Here is a tiny trained network, its code and every weight. The questions are about switching its units off for an input and a target symbol, where a switched-off unit gives its printed mean instead of its output.

import numpy as np


def w(rows, s, z=0):
    codes = np.array(rows[::2]) - 128.0
    scale = np.full(codes.shape[1], s)
    scale[-1] = z or s
    return codes * scale


def f(y):
    return np.maximum(y, 0)


def softmax(a):
    e = np.exp(a - a.max(-1, keepdims=True))
    return e / e.sum(-1, keepdims=True)


def log_softmax(a):
    a = a - a.max(-1, keepdims=True)
    return a - np.log(np.exp(a).sum(-1, keepdims=True))


def net(x, mask):
    ids = ['ΛΞΨΩαβδζμτ'.index(c) for c in x.split()]
    T = len(ids)
    res = E[ids] + P[:T]
    r = res
    for j in range(3):
        rows = slice(2 * j, 2 * j + 2)
        q, k, v = (r @ M[0][rows].T for M in (Q, K, V))
        z = softmax(np.where(np.tri(T) > 0, q @ k.T / 2**0.5, -1e9)) @ v
        o = O[0][rows]
        res = res + np.where(mask[j], z, o[:, -1]) @ o[:, :-1]
    y = f(res @ A[0][:, :-1].T + A[0][:, -1])
    res = res + np.where(mask[3:11], y, B[0][:, -1]) @ B[0][:, :-1]
    return log_softmax(res[-1] @ U[:, :-1].T + U[:, -1])


Q, K, V, O, A, B = {}, {}, {}, {}, {}, {}
E = w([
[156,113,73,149,87],'Λ',
[101,85,136,112,149],'Ξ',
[117,161,236,193,94],'Ψ',
[156,104,116,151,174],'Ω',
[201,106,89,113,56],'α',
[162,119,46,177,169],'β',
[122,158,172,21,158],'δ',
[38,236,67,69,147],'ζ',
[67,204,101,201,231],'μ',
[204,116,211,111,255],'τ',
],0.015)
P = w([
[32,10,161,169,143],'0',
[104,125,145,162,121],'1',
[97,132,136,140,132],'2',
[134,112,122,126,159],'3',
[134,144,115,123,148],'4',
[149,158,118,115,151],'5',
[168,162,106,117,159],'6',
[182,173,108,108,162],'7',
[189,182,108,106,157],'8',
[165,176,108,102,144],'9',
],0.011)
Q[0] = w([
[19,177,139,65,225],'head 1',
[131,218,236,253,23],'head 1',
[70,169,16,102,251],'head 2',
[127,126,110,4,108],'head 2',
[69,127,175,155,223],'head 3',
[176,86,2,42,232],'head 3',
],0.0085)
K[0] = w([
[138,157,135,153,164],'head 1',
[35,6,138,149,106],'head 1',
[132,211,113,131,189],'head 2',
[143,166,72,155,104],'head 2',
[108,136,218,111,216],'head 3',
[224,249,137,91,155],'head 3',
],0.014)
V[0] = w([
[116,160,114,186,249],'head 1',
[36,134,157,49,128],'head 1',
[114,217,124,168,109],'head 2',
[166,129,117,77,43],'head 2',
[81,70,95,191,67],'head 3',
[65,183,3,75,105],'head 3',
],0.013)
O[0] = w([
[208,187,106,173,214,248],'head 1',
[145,125,160,9,181,149],'head 1',
[115,30,128,156,212,155],'head 2',
[11,137,104,177,94,2],'head 2',
[180,24,114,129,179,129],'head 3',
[83,122,22,92,175,71],'head 3',
],0.011,0.0059)
A[0] = w([
[118,133,62,15,154,93],'neuron 1',
[161,135,113,2,99,150],'neuron 2',
[84,103,226,97,178,116],'neuron 3',
[147,103,58,104,60,110],'neuron 4',
[188,90,93,55,68,49],'neuron 5',
[194,165,69,144,198,152],'neuron 6',
[113,230,71,188,201,73],'neuron 7',
[44,163,82,135,52,2],'neuron 8',
],0.0085,0.0071)
B[0] = w([
[111,58,186,153,111,182],'neuron 1',
[141,129,25,171,129,169],'neuron 2',
[108,149,104,96,101,170],'neuron 3',
[183,118,116,170,229,147],'neuron 4',
[137,147,104,238,164,142],'neuron 5',
[37,151,139,141,128,253],'neuron 6',
[175,107,134,97,134,215],'neuron 7',
[186,184,136,2,138,138],'neuron 8',
],0.01,0.019)
U = w([
[136,102,124,132,128,106],'Λ',
[223,108,64,91,144,92],'Ξ',
[166,76,157,79,140,99],'Ψ',
[143,110,130,146,136,107],'Ω',
[61,119,141,170,75,228],'α',
[113,111,84,254,117,177],'β',
[149,150,83,38,109,216],'δ',
[92,105,133,85,148,191],'ζ',
[159,118,123,124,197,2],'μ',
[123,173,137,129,122,99],'τ',
],0.0089,0.0069)

Each question gives the input, a string of symbols that net reads in full, and the target symbol t.
The units are the heads (2 rows each of Q, K, V and O) and the neurons (one row each of A and B). Each row of codes is followed by its name. A weight is (code - 128) times the scale printed after its matrix; where a second scale follows, it is the last column's (O, A, B and U).
mask holds one flag per unit, heads first, then neurons. A switched-off unit (its flag False) gives its mean, the last column of its rows in O or B, instead of its output. The means were averaged over made-up inputs and are rounded, as every weight is.
A unit's drop is (log p(t) with every unit on - log p(t) with that unit switched off) / (log p(t) with every unit on - log p(t) with every unit switched off).
The circuit of an input: a set's keep is (log p(t) with only the set's units on - log p(t) with every unit switched off) / (log p(t) with every unit on - log p(t) with every unit switched off). Starting from all 11 units, units are removed one at a time, each time the one whose removal leaves the highest keep (on an exact tie, the one counted first), for as long as the keep stays at least 0.8.
circuit, biggest first: the units of the circuit, biggest drop first
most important unit: the unit with the biggest drop
k most important neurons: the k neurons with the biggest drops, biggest first
which heads matter: for each layer, one digit per head in row order, 1 if its drop is at least 0.15 and else 0, layers parted by /
input Ψ Ξ Ω Ψ α τ Ω, target τ: circuit, biggest first -> [head 3]
input Ψ β Ξ Ω α α Ω δ Ξ, target δ: which heads matter -> 011
input τ Ψ α Ω Ψ Ψ, target τ: circuit, biggest first -> [head 3; head 2; head 1]
input Ψ Ψ α ζ β, target ζ: circuit, biggest first -> [head 3; neuron 6; head 2; neuron 2]
input Λ δ Ω, target δ: which heads matter -> 101
input β α Ξ ζ Ψ α μ δ, target μ: which heads matter -> 110
input α Ψ δ, target δ: 2 most important neurons -> [neuron 6; neuron 3]
input α Ψ β ζ μ Ψ Ξ, target μ: circuit, biggest first -> [head 1; head 2]
input Ψ ζ β ζ α Ξ, target ζ: circuit, biggest first -> [head 3; neuron 1; head 1]
input ζ α Ξ Ξ Ψ Ψ α Ψ Ξ, target α: which heads matter -> 111
input α Ψ Λ Λ α Ξ, target α: which heads matter -> 110
input α Ω Λ Ψ β α ζ β ζ Ξ, target ζ: which heads matter -> 011
input ζ τ τ ζ Ψ, target ζ: 2 most important neurons -> [neuron 1; neuron 6]
input α β Ξ, target β: most important unit -> head 1
input Ξ δ Ω δ, target δ: 3 most important neurons -> [neuron 6; neuron 2; neuron 3]
input δ Ξ τ Ω, target τ: circuit, biggest first -> [head 3; head 2]
input Ψ μ Ψ α Ξ β β τ Ξ Λ, target β: which heads matter -> 000
input α Ψ Ψ μ Ψ ζ α α β α, target δ: circuit, biggest first -> [head 2; neuron 8; head 1; head 3]
input Ω Ψ Ψ α, target β: circuit, biggest first -> [neuron 5; head 1]
input τ Ω μ β Ψ δ Ψ δ Ω, target δ: which heads matter -> 001
input β α Ψ, target β: which heads matter -> 101
input Λ Ψ α ζ ζ β α β ζ, target ζ: 3 most important neurons -> [neuron 1; neuron 6; neuron 7]
input Ω Ξ β Ω μ Λ β τ β, target τ: circuit, biggest first -> [head 3]
input Λ Ψ Λ Ψ δ Λ, target β: which heads matter -> 101
input ζ Ξ δ Ω Ψ β τ Ψ Ψ Ψ, target ζ: which heads matter -> 101
input Ξ Λ Ψ, target Ξ: 2 most important neurons -> [neuron 6; neuron 2]
input Ψ β Ψ μ, target μ: most important neuron -> [neuron 6]
input Ψ Ψ Ψ Ξ, target Ψ: circuit, biggest first -> [head 3; neuron 6]
input α μ Ω, target μ: which heads matter -> 110
